Here is a tiny trained network, its code and every weight. The questions are about switching its units off for an input and a target symbol, where a switched-off unit gives its printed mean instead of its output.

import numpy as np


def w(rows, s, z=0):
    codes = np.array(rows[::2]) - 128.0
    scale = np.full(codes.shape[1], s)
    scale[-1] = z or s
    return codes * scale


def norm(h):
    return h / np.sqrt((h * h).mean(-1, keepdims=True) + 1e-5)


def f(y):
    return y / 2 * (1 + np.tanh(0.7978845608 * (y + 0.044715 * y**3)))


def softmax(a):
    e = np.exp(a - a.max(-1, keepdims=True))
    return e / e.sum(-1, keepdims=True)


def log_softmax(a):
    a = a - a.max(-1, keepdims=True)
    return a - np.log(np.exp(a).sum(-1, keepdims=True))


def net(x, mask):
    ids = ['ΓΔΛεζη'.index(c) for c in x.split()]
    T = len(ids)
    res = E[ids] + P[:T]
    r = norm(res)
    for j in range(2):
        rows = slice(3 * j, 3 * j + 3)
        q, k, v = (r @ M[0][rows].T for M in (Q, K, V))
        z = softmax(np.where(np.tri(T) > 0, q @ k.T / 3**0.5, -1e9)) @ v
        o = O[0][rows]
        res = res + np.where(mask[j], z, o[:, -1]) @ o[:, :-1]
    y = f(norm(res) @ A[0][:, :-1].T + A[0][:, -1])
    res = res + np.where(mask[2:14], y, B[0][:, -1]) @ B[0][:, :-1]
    return log_softmax(norm(res)[-1] @ U[:, :-1].T + U[:, -1])


Q, K, V, O, A, B = {}, {}, {}, {}, {}, {}
E = w([
[103,114,129,46,126],'Γ',
[69,167,19,143,77],'Δ',
[75,164,168,66,141],'Λ',
[165,151,142,55,137],'ε',
[143,7,80,124,100],'ζ',
[52,180,174,195,89],'η',
],0.019)
P = w([
[118,169,58,148,254],'0',
[120,179,47,109,143],'1',
[108,183,70,113,124],'2',
[118,157,82,102,124],'3',
[118,147,96,96,115],'4',
[120,146,112,92,97],'5',
[117,143,131,85,95],'6',
[115,133,148,81,99],'7',
[119,130,168,75,98],'8',
[117,122,186,78,107],'9',
[127,104,211,56,103],'10',
[127,98,237,62,121],'11',
[137,114,155,55,71],'12',
],0.0091)
Q[0] = w([
[81,177,106,1,117],'h1',
[132,104,175,203,159],'h1',
[142,169,180,146,66],'h1',
[166,178,112,152,176],'h2',
[128,107,175,215,102],'h2',
[88,186,160,45,148],'h2',
],0.028)
K[0] = w([
[150,75,229,161,103],'h1',
[129,156,50,167,167],'h1',
[69,90,127,141,184],'h1',
[208,208,135,129,83],'h2',
[78,119,33,171,218],'h2',
[194,147,253,102,165],'h2',
],0.022)
V[0] = w([
[147,69,103,196,44],'h1',
[129,208,195,166,105],'h1',
[175,145,98,31,152],'h1',
[77,60,83,150,83],'h2',
[179,73,121,7,116],'h2',
[191,118,66,163,96],'h2',
],0.018)
O[0] = w([
[95,167,13,161,59,52],'h1',
[195,83,177,114,100,122],'h1',
[43,132,215,129,145,177],'h1',
[147,34,191,4,156,89],'h2',
[209,97,122,204,221,249],'h2',
[116,68,197,153,91,64],'h2',
],0.013,0.018)
A[0] = w([
[197,169,109,101,178,162],'n1',
[139,148,158,2,210,122],'n2',
[148,147,221,193,49,99],'n3',
[184,99,103,88,100,167],'n4',
[158,182,63,87,74,91],'n5',
[168,69,62,197,183,140],'n6',
[115,177,27,157,130,160],'n7',
[38,128,206,129,180,172],'n8',
[134,38,114,63,136,3],'n9',
[92,31,124,91,107,64],'n10',
[154,150,156,28,58,104],'n11',
[132,213,175,100,208,130],'n12',
],0.015,0.0032)
B[0] = w([
[190,123,137,139,90,215],'n1',
[73,175,46,139,87,210],'n2',
[72,122,42,177,170,139],'n3',
[184,125,87,120,131,148],'n4',
[199,119,168,121,161,158],'n5',
[69,115,162,36,97,223],'n6',
[147,67,71,172,162,190],'n7',
[254,91,109,73,102,250],'n8',
[145,103,218,149,123,142],'n9',
[138,110,170,178,90,150],'n10',
[90,124,130,150,211,143],'n11',
[49,123,145,166,77,251],'n12',
],0.022,0.012)
U = w([
[80,228,134,37,254,93],'Γ',
[42,64,144,57,152,123],'Δ',
[82,223,125,125,74,162],'Λ',
[128,152,229,186,208,178],'ε',
[41,121,50,185,229,252],'ζ',
[220,97,79,114,167,51],'η',
],0.0072,0.0012)

Each question gives the input, a string of symbols that net reads in full, and the target symbol t.
The units are the heads (3 rows each of Q, K, V and O) and the neurons (one row each of A and B). Each row of codes is followed by its name. A weight is (code - 128) times the scale printed after its matrix; where a second scale follows, it is the last column's (O, A, B and U).
mask holds one flag per unit, heads first, then neurons. A switched-off unit (its flag False) gives its mean, the last column of its rows in O or B, instead of its output. The means were averaged over made-up inputs and are rounded, as every weight is.
A unit's drop is (log p(t) with every unit on - log p(t) with that unit switched off) / (log p(t) with every unit on - log p(t) with every unit switched off).
The circuit of an input: a set's keep is (log p(t) with only the set's units on - log p(t) with every unit switched off) / (log p(t) with every unit on - log p(t) with every unit switched off). Starting from the 12 units with the biggest drops (on a tie, the unit counted first), units are removed one at a time, each time the one whose removal leaves the highest keep (on an exact tie, the one counted first), for as long as the keep stays at least 0.8.
circuit, biggest first: the units of the circuit, biggest drop first
most important unit: the unit with the biggest drop
k most important neurons: the k neurons with the biggest drops, biggest first
heads that matter: for each layer, one digit per head in row order, 1 if its drop is at least 0.15 and else 0, layers parted by /
input η Γ ε Λ Λ, target ε: circuit, biggest first => [h2; h1]
input Δ Λ Γ Γ η ε Λ Γ ε Λ Γ, target ε: heads that matter => 11
input ζ Δ ε Λ Λ Γ η η η Δ Γ ζ Γ, target ζ: most important unit => h1
input Γ η η Λ Γ Γ ζ Λ η Γ ζ ε, target ζ: circuit, biggest first => [h1; n8]
input Γ ε ζ η Γ Δ Λ Γ, target Λ: circuit, biggest first => [n12; h2]
input Δ ζ ζ Λ η Γ Δ ε η, target Δ: heads that matter => 01
input Λ ζ Γ Γ Δ ζ ζ ε ζ Δ Γ Λ, target Λ: heads that matter => 00
input ζ Γ η Γ ε Λ, target ε: heads that matter => 01
input Γ Λ Γ Δ η Δ ε Γ Λ Λ, target Λ: 2 most important neurons => [n2; n12]
input Γ η Δ Γ Γ Δ ε ε ζ, target Δ: 2 most important neurons => [n2; n1]
input Λ Γ Λ η Λ η η Λ ε Δ, target ε: 3 most important neurons => [n2; n8; n1]
input Λ Δ Δ, target Λ: 2 most important neurons => [n2; n12]
input Γ Γ Γ Γ, target Γ: heads that matter => 11
input Δ Γ η Λ η Λ ζ Γ η Γ Γ ε, target ε: most important neuron => [n8]
input Δ ε Δ Λ ζ ζ Γ, target ζ: 2 most important neurons => [n8; n7]
input ε Δ Γ ζ ζ ζ η, target ζ: heads that matter => 00
input ζ Λ Λ Λ Γ Δ Δ Γ Δ, target Δ: heads that matter => 01
input ε ε η, target ζ: 2 most important neurons => [n3; n8]
input Γ Λ Γ Λ Λ Λ Γ Γ, target Λ: 4 most important neurons => [n2; n12; n7; n8]
input η Γ ε Λ Γ ζ, target ε: most important unit => h2
input η ζ ζ Γ Γ η, target Γ: 2 most important neurons => [n11; n8]
input ζ Δ ζ Δ ζ ζ ζ η Λ Γ Δ, target Λ: heads that matter => 10
